[128 = 0]
[126 120 150 128 124 129 133 117 115 179  96 143 111  92 138 128 136 161
 128 111 102 101 104 139 127 100 117 129 135 128  99 127 139 128 109 149
 110 140 124 136 149 147 115 141 131 151 113 184 125 136 135 101 127 129
  75 158] -> 2
[121 138 120 130 158 116 115  66 148 133 134 170 109 130 119 131 147  97
 147 100  84 178 125 148 120 117 115 133 108 107 140 155 138 146 102 125
  85 126 119 162 212 129 154 119 119 119  99 180 117 112 143 120 124 136
 148 133] -> 7
[146 129 116 126 121 124 119 130 137 122 122 130 132 138 131 130 125 132
 128 130 135 125 129 128 128 130 137 126 130 126 115 135 117 129 121 125
 126 129 128 120 124 128 138 151 121 131 122 124 152 127 123 146 126 135
 126 127] -> 1
[ 96 146 132 117  93 143 167 116 127  43 163 104 135 100 145 106 148 136
  99 125 138  73 173 159 126 113 158 126 136 144 106 111 138 124  90 124
 109 120 109 113  96 119 158 192 148 153 143  99 140 142 149 112 128 171
 147 135] -> 6
[123 131 120 131 118 126 139 121 111 157 113 129 139 127 149 121 141 146
 126 125 103 131 136 115 124 132 136 129 132 137 128 141 144 116 122 132
 115 127 121 145 133 113 117 115 131 137 143 145 122 136 132 124 131 128
 128 136] -> 2
[123 133 123 123 119 131 137 124 125  98 135 121 133 126 129 125 130 117
 122 128 138 122 139 139 127 128 139 127 130 134 127 127 133 130 125 126
 124 119 120 134 117 122 128 143 131 124 135 122 126 131 132 126 125 132
 133 129] -> 1
[155 139  97 124 117 136 154 109 159 124 145  95 100 157 159 122 116  88
 122 104 169 119 140 112 155 149 132 148 137 125 135 132  97 157 136 145
 108 121 127 107 120 107 114  94 119  93 133 108 123  92 158  84 119 113
 150 132] -> 5
[122 135 131 127 148 119 118  92 150 126 119 162 109 127 125 134 143 132
 140 105  88 155 127 133 122 121 114 132 114 115 134 153 136 131 117 122
  96 130 119 160 187 131 157 124 126 127 104 198 135 120 136 117 127 135
 138 131] -> 4
[116 128 128 126 121 130 127 124 126 134 130 128 129 118 135 129 133 143
 123 123 117 120 133 127 125 128 124 131 131 127 131 123 140 127 130 127
 116 127 124 124 130 132 116 129 133 134 129 128 152 128 130 120 132 128
 125 134] -> 0
[121 134 130 129 132 126 118 115 130 148 122 138 125 131 124 130 129 128
 136 120 125 140 122 136 130 122 119 129 123 125 127 133 131 135 109 127
 116 131 130 137 156 131 130 123 129 120 118 157 121 126 133 127 129 131
 131 132] -> 1
[ 95 149  75 149  48 117 192  73  16 255  35 100 211 171 192  78 155 120
 118 154  30 173 195  17 119 158 188 127 133 188 113 214 255 123  25 152
  64 124  71 246 126  10 103 131 124 171 208 254 154 206 131 118 126 112
 136 178] -> 15
[136 131 117 127 118 130 140 118 122 128 129 116 121 134 144 128 122  83
 125 124 129 118 135 128 141 136 113 134 130 129 139 121 112 141 133 136
 125 129 134 124 121 125 131 117 127 116 124 125 122 117 136 115 127 121
 138 128] -> 1
[109 123 138 127 131 132 126 148 128 145 107 148 117 112 137 126 120 134
 134 113 101 125 134 132 134 126 115 123 128 132 115 118 125 117 125 120
 117 121 122 136 133 148 121 132 131 131 116 136 122 133 145 124 138 136
  99 138] -> 1
[128 125 128 113 131 124 120 138 102 124 133 132 139 152 106  71 112 106
 127 119 151 109 136 105 114 156 158 129 111 127 128 119 101 111 125 124
 120 127 135 129 122 128 121 151 145  88 147 164  93 125 129 155 101 136
 157 125] -> 4
[102 128 139 127 139 135 127 149 113 137 112 144 104 132 119 120 109 135
 142 111 118 134 122 134 139 139 120 113 124 125 122 122 120 113 144 109
 122  93 117 125 120 139 118 124 130 129 114 105 128 125 152 125 130 127
  98 136] -> 3
[127 126 134 126 136 132 122 133 133 140 128 132 132 130 129 123 123 125
 133 128 122 121 126 150 126 127 131 129 128 131 125 127 125 124 131 128
 133 129 130 125 137 125 118 137 130 128 129 132 122 129 129 132 127 127
 125 129] -> 0
[105 113 171 128 116 135 117 142 125 206 112 135 123  86 144 147 134 156
 133 115  95 134 119 181 141 114 104 139 127 105 104 130 139 110 113 147
 144 142 125 117 153 141 131 110 130 129 135 184 135 116 118 124 149 123
 110 140] -> 3
[ 74  87 219 120 119 153  97 157  55 243 136 145 109  98 140 163 154  40
 157 125  60 160 125 255 170 129  99 140  98  68 104 135 132  64 121 178
 181 145 120 147 144 142 141  65 129  81 162 245 169  36  70 162 150  85
 140 150] -> 13
[114 129 131 128 128 128 128 118 128 136 126 133 132 126 134 127 131 133
 130 123 122 137 125 133 124 124 126 133 126 127 124 134 129 127 133 130
 124 131 124 132 132 131 133 120 128 132 124 133 124 129 131 128 127 132
 128 131] -> 0
